Below are the code and all the weights of a small trained network. Each question names an input and a class and asks about switching units off, where a switched-off unit gives its printed mean instead of its output.

import numpy as np


def w(rows, s, z=0):
    codes = np.array(rows[::2]) - 128.0
    scale = np.full(codes.shape[1], s)
    scale[-1] = z or s
    return codes * scale


def f(y):
    return y / 2 * (1 + np.tanh(0.7978845608 * (y + 0.044715 * y**3)))


def log_softmax(a):
    a = a - a.max(-1, keepdims=True)
    return a - np.log(np.exp(a).sum(-1, keepdims=True))


def net(x, mask):
    res = np.array(x, float).reshape(1, 7) / 4 @ E
    y = f(res @ A[0][:, :-1].T + A[0][:, -1])
    res = res + np.where(mask, y, B[0][:, -1]) @ B[0][:, :-1]
    return log_softmax(res[-1] @ U[:, :-1].T + U[:, -1])


A, B = {}, {}
E = w([
[138,253,150],'x0',
[119,175,61],'x1',
[89,187,27],'x2',
[23,155,86],'x3',
[224,192,117],'x4',
[215,81,68],'x5',
[228,136,192],'x6',
],0.0066)
A[0] = w([
[111,145,218,154],'n0',
[233,167,83,101],'n1',
[138,187,140,119],'n2',
[71,152,66,209],'n3',
[11,84,114,157],'n4',
[200,104,20,147],'n5',
[165,175,139,104],'n6',
[188,111,117,96],'n7',
[181,103,168,254],'n8',
[89,175,67,112],'n9',
],0.013,0.0076)
B[0] = w([
[170,136,121,179],'n0',
[97,100,149,203],'n1',
[122,197,190,156],'n2',
[179,175,127,255],'n3',
[122,187,67,250],'n4',
[101,6,87,223],'n5',
[99,108,180,152],'n6',
[97,114,136,156],'n7',
[162,105,164,231],'n8',
[122,109,159,206],'n9',
],0.013,0.0097)
U = w([
[216,152,133,253],'0',
[156,74,27,93],'1',
[130,202,143,95],'2',
[58,197,18,109],'3',
[189,101,122,206],'4',
[101,169,115,91],'5',
[5,108,183,42],'6',
],0.011,0.0057)

Each question gives the input, the list of numbers given to net, and the class t.
The units are the neurons (one row each of A and B). Each row of codes is followed by its name. A weight is (code - 128) times the scale printed after its matrix; where a second scale follows, it is the last column's (A, B and U).
mask holds one flag per neuron, in row order. A switched-off neuron (its flag False) gives its mean, the last column of its row in B, instead of its output. The means were averaged over made-up inputs and are rounded, as every weight is.
A unit's drop is (log p(t) with every unit on - log p(t) with that unit switched off) / (log p(t) with every unit on - log p(t) with every unit switched off).
The circuit of an input: a set's keep is (log p(t) with only the set's units on - log p(t) with every unit switched off) / (log p(t) with every unit on - log p(t) with every unit switched off). Starting from all 10 units, units are removed one at a time, each time the one whose removal leaves the highest keep (on an exact tie, the one counted first), for as long as the keep stays at least 0.8.
circuit, biggest first: the units of the circuit, biggest drop first
most important unit: the unit with the biggest drop
k most important neurons: the k neurons with the biggest drops, biggest first
drop of u: that unit's drop, to one decimal
input [3,4,6,3,7,-1,5], class 6: most important neuron => (n1)
input [5,-7,-8,-6,7,6,4], class 4: circuit, biggest first => (n1; n3)
input [8,5,-5,5,4,1,5], class 2: 2 most important neurons => (n5; n2)
input [8,0,-3,1,4,4,4], class 6: 3 most important neurons => (n1; n3; n6)
input [-6,5,1,-6,-2,-3,-8], class 3: 2 most important neurons => (n4; n8)
input [-3,-4,-7,1,-1,-6,1], class 0: circuit, biggest first => (n5; n0)
input [6,-7,7,3,0,-4,-2], class 2: circuit, biggest first => (n5; n2)
input [-5,-6,5,-6,-6,1,-5], class 3: 2 most important neurons => (n4; n5)
input [6,-2,4,-1,8,8,-6], class 6: circuit, biggest first => (n1; n6; n4; n0)
input [7,-5,-2,-6,8,3,-1], class 6: circuit, biggest first => (n1; n6; n3)
input [7,-2,0,-5,5,6,-5], class 6: 3 most important neurons => (n1; n3; n6)
input [7,-4,-1,6,7,0,-5], class 2: 3 most important neurons => (n5; n2; n8)
input [6,-5,3,7,2,-4,1], class 2: 2 most important neurons => (n5; n2)
input [3,-8,-1,-2,6,6,6], class 4: most important unit => n8
input [5,2,-2,7,6,0,2], class 2: 3 most important neurons => (n5; n2; n8)
input [-6,-1,-7,6,4,-4,-8], class 3: drop of n4 => 0.2
input [-7,-3,7,-2,-4,-1,-5], class 3: drop of n4 => 0.3
input [-7,0,4,-4,4,2,5], class 1: drop of n2 => 0.1
